Facts:
bakel Δ:zoflur λ:e
bavom λ:d
brato λ:b
britru Δ:degrul, noklon
bukim λ:f
butan λ:a
degrul λ:a
dovos Δ:fuzol, stozarol, klustem λ:a
dremen Δ:vusken, klobek, bavom
dritre Δ:datro λ:e
dronis Δ:klobek
drusku Δ:zoflur, goko λ:a
dumir λ:e
ferek Δ:kluda, pleveskon λ:e
flastir λ:e
flipla λ:a
fogu λ:f
fogun λ:d
foti λ:a
gadril Δ:razum λ:b
gito λ:b
grami λ:a
grodrar Δ:bukim, dumir, lupil λ:e
grumoval λ:a
grunor λ:d
gupi λ:a
kaske λ:e
ketik Δ:trizom λ:e
klebu Δ:stozarol λ:a
klobek λ:e
klorigrik Δ:skebru, kaske λ:e
kluda λ:d
klustem λ:a
kopul λ:d
kugrakil Δ:dubom λ:b
litur Δ:gito, grunor λ:a
lupil λ:a
malazim Δ:stefas, klobek λ:d
maploro λ:d
moliston Δ:keni, skavor λ:f
noklon λ:a
pafa Δ:grumoval, butan λ:c
plabuk λ:f
pleveskon λ:b
razum λ:c
rustapo λ:c
sikur Δ:zofle λ:f
skavor λ:a
skebru λ:e
skemi Δ:foti, dustus
skibe Δ:fogun λ:a
stakol Δ:plabuk λ:b
stedi Δ:gupi λ:d
stefas λ:b
stegen Δ:puzes λ:a
stiposkal Δ:brato λ:f
stokluplus Δ:plabuk, fogu, fuzak, trime, stoza λ:f
stoza λ:g
stozarol λ:f
tifla Δ:grumoval λ:c
traplik Δ:grumoval λ:a
trime λ:a
trizom λ:a
vula Δ:vusken, maploro λ:b
vusken λ:f
zavis Δ:flastir, butan λ:f
zetrer Δ:kopul λ:g
zifin Δ:grami
zofle λ:d

Known rows:
pafa: [  2   7 -27  37  24   3   1 -32 -22 -29  15 -36 -12  78  13 -10 -14  25
 -12   6 -24   1 -11   6 -14  -5  36]
gadril: [  4   4  20   7 -12 -22   5   2   8 -17  10  -7  34  -4 -16  13  13  20
 -27   9  15  13   3  -5   4 -15 -12]
fuzol: [ -1   4 -10   2  -6   7 -16   1   4 -10  17   5 -36 -16   3  21  -2   2
  21 -16   2 -21  -9  -2 -16  16  -7]
rustapo: [ -7   1 -30   1  19   3   1 -21  -4  11  -3   8 -23   5  18   5   4 -14
  14 -27   2 -12  -9  -4 -17   0  16]
traplik: [  7  10 -19  10   1  -4 -45   7  -5 -33   5 -27  13  58   5 -35 -38  38
  -9  34 -12  38   9   3  -1 -26   2]
lupil: [-11   1  -1 -16  -2  -7   3   6   5  12   5  21  -1  -8   7 -24  -7  -6
   6   5   9  14   5   4 -16   2 -19]
fuzak: [-16  -7  -5   1  20 -11  -2   6 -15   2 -10   8 -17 -17   0  18 -17   3
  23 -22  -7 -13 -14  -7  -4   9   0]
datro: [  1  -1 -10   2  17  -5   8   0   4  -1  -4  10 -17 -10  13  24  -7  -3
   0 -18   0  -3  -4  -6 -10  10 -12]
skibe: [ -3   2  20  -9 -16 -15  -1  -9  14   4   2  -9  13  17 -11 -16   5   4
 -30  10  11  21   0  -2   8 -13  -7]
goko: [ 12   7 -25 -13   4  -5  21  -2   3  -2 -14  -1 -19  -1  -8  21  -8   6
  43 -23   1 -13  17  -1  -3  15  -6]
butan: [-25  -2  18  14   6  -8  61  -6 -26  -3  41  12  -7  33   1 -41  -6  10
   4  27 -16  -3  -1  24 -36  41  -9]
vusken: [  4  -5 -30  -3  12  11 -24  14  -1   8  -9  19  15 -22  19   8  18 -13
   6   7   2  -9  18   2   9  -4   2]
litur: [ -3   2  18  -9 -15 -14  -1  -9  15   4   2  -8  12  14  -9 -17   4   4
 -28   9  11  21   0  -1   8 -12  -8]
dremen: [  7 -36 -29  -7   7 -11 -36   5   7  -2   3  -8  11  23 -15  26  26   2
 -29   7   6 -18   8 -14  45  30  25]
klorigrik: [ 17  -8  21   0 -14  23   6  -3   8   9  -7 -18  12   8  -5 -16   2 -14
 -26  10  -1  16  -6   1  11 -21  12]
bakel: [ 41   6   4 -24 -39  19  37 -13  12   9 -28 -41   9  28 -44 -17   2   0
  37   1   2   4  33  10  28 -19  19]
kaske: [  9  -9   2  -6  -1  29  11  11   0  17  -5  12  -1 -15  12 -21  -8 -23
   8   5  -3  10  -1   6 -11  -7   0]
ketik: [ 17  -8  22   0 -15  22   7  -4   9   8  -7 -19  12   9  -6 -15   3 -14
 -27  11  -1  16  -6   1  12 -21  12]
tifla: [ 13  11 -48  27  24   6 -44 -20 -10 -32  -4 -37  -8  68  20  -6 -27  28
  -6   1 -16  15  -6  -4  -5 -31  34]

Rows:
No name comes twice in this set of rows, the named rows included.
[ -4 -13  21  10   1  27  57   1 -21  13  21   9  -7   5   3 -32  -2 -18
   6  17 -18  -8  -6  20 -24  25   6]  flastir
[  9  -6  -1  -3  -9 -21 -23  14  13 -15   5  -1  41  -5 -14  14  17  17
 -26  13  21  13  14  -9  18 -14  -7]  vula
[ -2  10  -8   8   9  10   6   3  -8   5  -5  14   4 -23  19   5  11  -9
  12   0  -5  -8   8   7 -11  -7  -5]  bukim
[-33  -3  38  15   4 -16 -16  -6 -38   5 -26 -20  21 -14 -24   5  -1  10
  12  -6 -18 -14 -26  -2  29 -32  31]  stokluplus
[-12  -1  -1 -16  -4  -8   1   6   2  11   6  18  -1  -6   3 -25  -7  -2
  10   7   8  11   5   4 -13   3 -16]  flipla
[ 31  18 -34 -30 -13  -8  46 -11   9  -1 -31 -18 -20  12 -35  22  -8  13
  82 -30   4 -18  45   3  10  11  -3]  zoflur
[ -8 -14 -11  -4   3 -16   1  26 -10  -8  21  27  26 -20  -7   2  11  12
  15  14  11  -9  16   2  -8  21 -10]  stefas
[  1 -42 -24  -5   6 -13 -27   4  -1  -2  11 -11  11  31 -22  23  31   4
 -27  11   2 -28   7 -11  47  44  32]  dronis
[ 19  16   1 -34 -39 -17  30 -17  18   4 -19 -30   9  34 -47 -18   3  17
  36   0  15  10  38   6  23 -11  -1]  drusku
[-36  -9  49   9  -4 -43 -13   9 -31  -9  -9 -15  39 -17 -44   6  -8  31
   6  -2   0   0 -25  -9  22 -26  14]  stakol

Now the same elements, written a new way:
Known rows:
bakel: [ 29   4   1   0   3  -3   1 -19  10  -1  -8 -28  16  -6 -48  -3  16   9
  -8  -7  32   3 -10   9  -9   7  11 -21  28   2 -13  -3 -39 -11  -6  -4
  15 -12  16  28   6 -18 -10   4  38]
gupi: [ -5 -10 -20   9 -13 -27  20  -6 -14   4 -21   2  12  -9 -28 -30   5  10
  15  -1  23 -14 -12   7 -15  -9  37 -11  -1  12  20 -21 -21 -22 -15  -7
  16  -8  21  26  18 -19  -6   1   7]
fogun: [ -7   3 -22   6   1 -32  17  14 -20 -14 -32   5   2 -31 -53 -27  13   8
  35   7  17 -16 -14   4 -11  -5  34 -29  -2  22  17 -17 -19 -25 -18 -10
  13 -16  35  44  -3 -22 -23   1  17]
zavis: [ 12  15 -31   6   7 -19  28 -29 -12  -5  -4 -13  27   4 -18 -18  13   3
  -1 -17  -3 -16  -6 -10  -2  16   8   5   0  -8 -12 -20 -24  -3  -7 -23
   6   8   3  25  -8 -19 -12   6  25]
dustus: [  9 -10 -23  24  10  -9   8   4   4  21 -16   9  22 -14 -42 -30   3  -7
   8  -8  24 -16   5   4  -8 -18  24 -13   4   7  10 -44  -6 -23 -25 -23
  19   3   2  36  17 -37  14  -6  17]
brato: [ 15  -6 -13  11   2   0  -5  -9  10  17 -11  15  21  -3 -22 -18   6   6
   1  -2  26 -11  -2   2  -5  -5  30  -2  12  -8  -1 -34 -14 -16   1 -14
  17 -12  12  14  12 -29  11  -4  12]
stefas: [ 13  -9 -16  10  -3 -19   8  -1  13  15 -16  14  15 -11 -28 -29   6   0
  12  -2  28  -9 -10   1 -12 -15  37 -13   4  11   5 -31 -11 -26 -10 -14
  16  -6  13  15  18 -26   7  -9  11]
kluda: [ 10   3 -15  13  -2 -14  -3   2 -12  -9 -25   5   6 -15 -46 -15   7  14
  27   8  25 -14 -18 -12 -23   3  30 -11  -7   1   9 -25 -26 -16   2 -26
  13 -28  22  18  11 -22  11  11   4]
goko: [ 24   1  -2   7  10   8 -21 -10   5  15 -22   6  17  -8 -59 -12  11  -8
  19 -10  36  -8  -8  10  -7  -7  24 -11   1   8   5 -32 -38  -8  -7 -10
  24 -21   6  41  16 -36   7  -3  24]
keni: [ 12   0 -11  22  15   6  -1  -2  10  24 -24  16  24 -23 -44 -21  16  -4
  12  -1  15 -23  13  11   6 -12  26 -14  13  -3   9 -35 -10  -6 -21  -4
  23   5   3  30  -9 -44  11 -10  25]
grefor: [ 16  -3 -27   6  10 -16  10 -14  -1  14 -10  -4  14 -13 -41 -18  10   6
  10 -11  23 -12  -5   2  -8   7  25  -7   4  -2  -2 -37 -23 -17 -21 -19
  17  -6   5  38  11 -22  -4   0  23]
plabuk: [  9   7 -25  17   2 -18   6  -3  -1  -8 -24  18  15 -15 -19 -18   5   2
  20   5  16 -25  -7  -8  -3  -3  33  -9  -3  -1  10 -31 -15 -20  -1 -12
  24  -3   3  18   1 -35  -4  -6  11]
dumir: [-12   7  -9  27   1 -20  13  -8 -28  -3 -18  -8  28   7 -31 -42   7   8
   4 -18  18 -11  -4  -4 -12 -13  35  -7   5   6  20 -30 -24  -5   1 -16
   7   3  15   7  29 -24  14   7  -5]
trizom: [  4  -5  -4   8  -5 -16  -8  -9  -9  -3 -21  11  18  -9 -26 -16   5   8
  20  -1  23  -8 -18   2 -10  12  33  -1  -1  -2   9 -24 -35 -19   0  -9
  22 -18  19  24  12 -21  -5   9   9]
grunor: [  5   4 -19  28   4  -3  -3   5 -10   1 -23   6  21  -9 -46 -18   7   6
  17   9  17 -22   2 -18 -17 -11  21  -5   3  -5   5 -27 -20  -3  -1 -26
  14 -13   5  13  -1 -24  23  14  16]
kugrakil: [-13  16 -25 -15   7 -14  25 -22   8  21 -20 -10  15  13 -42 -20  11  14
 -10 -22   3  -8  11  29 -11 -10  16 -13  12   6  10 -13 -14   4 -29  13
  -4  29  27  22  -8 -32 -26  -9  49]
maploro: [  9  -7 -27  20  -3 -20  10  12   3  -3 -27   1   7 -17 -49 -23   7  10
  22  13  20 -22  -8  -9 -20 -18  24 -22  -1   5   8 -26 -10 -19  -9 -28
  12 -16  14  19   1 -21  10   0  13]
gito: [ 12  -2  -8  15   3  -7  -6 -11  -2  17 -15  14  33  -1 -25 -28   6   4
   3  -6  21 -12   2  -6  -9  -7  29   4   8  -7   7 -29 -18 -11  -3  -7
  20  -3   1  13  16 -28  14   3   8]
klebu: [ 10   4 -17   5  -2 -14  17 -12 -10   4  -4 -19  25 -23 -28 -24  19  -3
  -1  -2   7  -5   2   7   5  18  16 -11  23   5  -1 -11 -28 -13 -24   1
  20   2  18  50 -11  -8 -23   9  20]

Rows:
No name comes twice in this set of rows, the named rows included.
[ 15   4 -51   9   2 -39  49   1   8  -1  -2 -16   7 -35 -15 -21   2   3
 -15  10   2 -13   1 -15  -1   6  18 -20  12 -12 -14 -22   7 -30 -25 -34
  -1  12  10  31 -13  -8  -3  -1  19]  zetrer
[ 22 -13 -23  14  -1 -18  20   1  -5  -7 -13  12  21  -6 -44 -35   0  -5
  26  10  14 -27 -15 -12 -16 -15  17  -9   1  16  13 -25 -25 -15  -1 -14
  16 -17  15  41  13  -8  -6   2   2]  razum
[ 25   7 -25  15   8  -2  13 -16  15   5  -7 -11  26  -6 -33 -12  15  -2
  -4  -4  11 -14   8   5  -1  -8   3 -15  22   0 -10 -11 -22  -4 -19  -2
  21  16   4  31 -22 -28 -12  -9  43]  moliston
[  1   1 -11  19  -6   1  -7   2   4  18 -24  11  31 -13 -24 -18  10   3
   7   9  17 -17   9   9   1 -27  19 -13  17   3  10 -19 -12  -8 -11   5
  26   7  10  23  -7 -34   9  -4  22]  skavor
[ 30   7 -31   7   6 -10  15 -20  17  -1   0 -15  21  -2 -31  -6   8   7
  -6  -3  22 -14  -6  -4 -13   6   6  -6   7 -10 -18 -12 -21  -7  -1 -16
  17   3  -4  24  -8 -24   0   0  32]  stiposkal
[-19   9 -26   6  11  -8  14  -6  -7  26 -39   9  17   7 -52 -21  10   7
  15 -22   8 -25  10  28  -2 -25  32 -10  -6  10  29 -36 -15   5 -31   2
   6  20  17  27  -2 -51  -7  -9  43]  dubom
[  2  11 -15   6   4 -23  23 -23 -18   3  -4 -29  33   9 -35 -26   7  14
 -13 -20  10   2   3  -1 -13   5  17  -3  13   4   3 -18 -27  -3 -10 -12
  -1  14  12  18  21 -14  -3  14  16]  grodrar
[ 10  -7 -23  14  14 -13   1   2  -4  12 -17  24   9 -24 -29 -17   9   1
  16 -10  22 -21  -4  -1  -4  11  37 -12  -4 -10   6 -42  -9 -21  -6 -23
  17  -4   9  31   6 -40   0  -7  17]  fuzak
[  0  -6 -40  27   2 -35  31  16  -2  -3 -16   8   5 -37 -25 -33   5   5
   6  17   3 -25   5 -22  -5  -7  34 -21   4  -5   5 -35   8 -28 -15 -34
   4   5  11  23  -7 -13  10  -5   3]  kopul
[ 13 -13 -16  23   9 -20  23  -6 -12  16 -11 -13  28  -6 -52 -43   2  -9
  18 -21  23  -9 -10  -2 -13 -14  24  -4   5  21  19 -42 -23 -17 -20 -28
  15 -10   1  41  40 -18  14  10  -1]  puzes
[ 17  -9 -27   7  -3 -23  40 -17  -9   8   3 -37  28   2 -36 -30   6  -1
  -8 -16  17   1 -11   0 -20  -3  15  -3  22  16  -2 -11 -31 -12 -25 -23
  12   3  10  40  26   7   0  19   8]  stegen
[  7  -1 -12  21  15 -10   0  -4 -19  14 -25  13  23 -26 -35 -29  19 -19
  26 -12   9 -21   2   1  16   9  25 -14   7   7  19 -38 -25 -20 -26 -14
  22  -3   7  58   4 -30  -5   4   5]  fuzol

The same elements again, as new rows of numbers:
Known rows:
skavor: [  8  -3   1   1   9  -1   8  -3 -12  -1   1  11  -7]
ferek: [ -7  -2  -6   2  -4  -2  -6   3  28 -11   1 -10   4]
puzes: [ 5  3  4  2  5 -7  4 -6 -1 -1 -8 -3  1]
maploro: [ -6  -2   3  -5   2  -2  14  -2  -5   5  -4 -23   6]
vula: [-30  -4 -18   5  -4   8 -28   8 -31   3  13 -16 -35]
kaske: [ 2 -4  9 -3  8 -5 30 -7 24 -1 -9 -3 16]
pafa: [  4   6  -4  -5 -20   7   6   1  25 -12  11  37  18]
klebu: [-10   7  13 -17 -10   0 -27   8   7   5  38  12   3]
ketik: [ -7  -1  -7   3  -5  -1  -9   3  29 -11   2 -10   3]
stoza: [  6   4  21   3  -2 -10 -10  -6 -21  -3 -10   6  16]
trime: [  5  -4  12   3   5   5   7  -8 -23  -3  -1  18  -2]
stefas: [-10  -5   1  -3   3   3  21   1 -24  26  -8   5 -15]
foti: [  8  -4   1   1  10  -1   8  -4 -11   0   0  10  -7]
razum: [  4  -4   6  -1   8  -3  10  -4   8 -10  -9   0  -9]
malazim: [-38  -9 -19 -10 -21   3 -15  27 -21  35   2 -26  -2]
tifla: [-26   3  -3  -6 -17  15 -10   3  -5 -20  33  23  12]
stegen: [ -1  -2 -14   7  -3   2 -30   6  -6 -10  10   4 -19]
fogu: [ 4  0 13 -2  0  7 13 -5 -6 -2 -4 -4 16]
keni: [ 4  2  6  2  6 -7  9 -6 -3  1 -8 -1  3]

Rows:
No name comes twice in this set of rows, the named rows included.
[ 38   7 -10  19  43  -1  10  -1   9   6 -34  -1 -16]  zoflur
[-54 -10 -20  -4 -15   2 -34  27 -44  29  12 -20 -13]  dremen
[-21   3 -10  -3 -16  16 -16   4 -24 -13  42  32  12]  traplik
[ 39   9 -12  -2 -17  -2  10   6  56   6 -16  20  22]  zavis
[-19   3   6 -11  -9  17  25  -6 -33  -6  42  49  34]  grumoval
[-50 -11 -19  -5 -18   2 -31  29 -38  37   8 -13 -10]  dronis
[  2   4 -11   2 -11  -2 -18   3  16  -9  -2 -23  -3]  stedi
[ 52   4   1  -4  -4  -8  45  -7  38  15 -23  55  21]  butan
[ -9  -4   3  -9  -1  -2  21   3  -9  17  -8 -18   9]  bavom
[  6   1   1   5   8   0  13 -10  -8   0  -8   0 -20]  brato
[-29  -8  -5  -7   3   6   4  12 -28  15   9 -26   4]  vusken

